Here is a tiny trained network, its code and every weight. The questions are about switching its units off for an input and a class, where a switched-off unit gives its printed mean instead of its output.

import numpy as np


def w(rows, s, z=0):
    codes = np.array(rows[::2]) - 128.0
    scale = np.full(codes.shape[1], s)
    scale[-1] = z or s
    return codes * scale


def f(y):
    return np.maximum(y, 0)


def log_softmax(a):
    a = a - a.max(-1, keepdims=True)
    return a - np.log(np.exp(a).sum(-1, keepdims=True))


def net(x, mask):
    res = np.array(x, float).reshape(1, 3) / 4 @ E
    y = f(res @ A[0][:, :-1].T + A[0][:, -1])
    res = res + np.where(mask, y, B[0][:, -1]) @ B[0][:, :-1]
    return log_softmax(res[-1] @ U[:, :-1].T + U[:, -1])


A, B = {}, {}
E = w([
[195,177,19,221,128,134,80],'x0',
[160,176,179,106,134,235,151],'x1',
[255,2,223,174,107,133,105],'x2',
],0.0071)
A[0] = w([
[121,82,116,129,120,84,117,82],'n0',
[121,114,92,144,128,99,133,61],'n1',
[128,147,101,131,125,123,119,63],'n2',
[143,118,174,108,129,162,131,137],'n3',
[179,191,77,159,121,161,117,151],'n4',
[91,66,209,102,123,91,128,95],'n5',
[139,128,165,115,111,147,135,122],'n6',
[166,129,125,128,141,147,134,72],'n7',
[147,94,143,140,124,100,136,229],'n8',
[129,71,162,134,125,92,131,141],'n9',
[50,156,99,95,135,111,139,80],'n10',
[136,115,94,134,132,122,119,165],'n11',
[187,119,140,137,121,157,124,155],'n12',
[158,98,255,108,130,174,136,131],'n13',
[67,194,157,96,129,166,133,222],'n14',
[164,108,126,144,133,128,115,3],'n15',
],0.022,0.0051)
B[0] = w([
[116,140,176,96,108,112,86,166],'n0',
[147,119,163,113,138,110,90,159],'n1',
[137,93,132,115,116,122,148,154],'n2',
[177,135,178,120,120,151,105,184],'n3',
[143,97,7,153,170,167,138,226],'n4',
[103,2,84,129,127,125,205,216],'n5',
[164,131,145,142,144,87,130,166],'n6',
[103,116,116,138,147,135,153,150],'n7',
[95,114,140,117,128,112,58,190],'n8',
[86,142,90,128,162,147,49,191],'n9',
[48,134,138,195,102,149,168,231],'n10',
[166,117,158,135,115,148,136,164],'n11',
[71,121,114,191,111,133,168,192],'n12',
[216,71,115,32,127,105,149,254],'n13',
[83,249,139,103,124,116,141,248],'n14',
[86,152,144,91,110,111,132,154],'n15',
],0.033,0.015)
U = w([
[117,161,190,163,104,99,4,87],'0',
[215,7,92,100,169,92,42,116],'1',
[1,160,70,161,136,137,88,142],'2',
[177,123,42,191,171,180,138,252],'3',
[202,226,135,90,139,117,126,81],'4',
[166,121,161,62,106,74,152,58],'5',
],0.0073,0.0038)

Each question gives the input, the list of numbers given to net, and the class t.
The units are the neurons (one row each of A and B). Each row of codes is followed by its name. A weight is (code - 128) times the scale printed after its matrix; where a second scale follows, it is the last column's (A, B and U).
mask holds one flag per neuron, in row order. A switched-off neuron (its flag False) gives its mean, the last column of its row in B, instead of its output. The means were averaged over made-up inputs and are rounded, as every weight is.
A unit's drop is (log p(t) with every unit on - log p(t) with that unit switched off) / (log p(t) with every unit on - log p(t) with every unit switched off).
The circuit of an input: a set's keep is (log p(t) with only the set's units on - log p(t) with every unit switched off) / (log p(t) with every unit on - log p(t) with every unit switched off). Starting from the 12 units with the biggest drops (on a tie, the unit counted first), units are removed one at a time, each time the one whose removal leaves the highest keep (on an exact tie, the one counted first), for as long as the keep stays at least 0.8.
circuit, biggest first: the units of the circuit, biggest drop first
most important unit: the unit with the biggest drop
top k neurons: the k neurons with the biggest drops, biggest first
drop of u: that unit's drop, to one decimal
input [8,-4,-3], class 3: top 2 neurons => [n13; n4]
input [6,-1,8], class 2: circuit, biggest first => [n12]
input [0,4,-1], class 4: circuit, biggest first => [n5; n10]
input [-7,7,-4], class 4: circuit, biggest first => [n14; n3]
input [5,-8,8], class 0: circuit, biggest first => [n0; n4]
input [4,5,-2], class 3: top 2 neurons => [n4; n10]
input [3,-8,1], class 0: top 2 neurons => [n13; n5]
input [0,6,1], class 5: top 4 neurons => [n13; n9; n5; n4]
input [-2,5,1], class 5: top 2 neurons => [n4; n9]
input [2,-7,-2], class 0: top 2 neurons => [n13; n5]
input [2,-5,-1], class 0: top 3 neurons => [n13; n5; n4]
input [3,-5,6], class 0: top 2 neurons => [n4; n10]
input [4,-7,1], class 1: top 2 neurons => [n14; n10]
input [-7,5,-1], class 5: most important unit => n14
input [5,-7,8], class 0: top 2 neurons => [n0; n10]
input [4,1,7], class 1: top 3 neurons => [n14; n13; n10]
input [7,-5,0], class 1: top 3 neurons => [n14; n10; n1]
input [0,-8,-2], class 0: drop of n4 => 0.3
input [2,6,8], class 1: drop of n13 => 0.1
input [4,0,-2], class 3: drop of n13 => 0.2
input [3,-6,-1], class 0: most important unit => n13
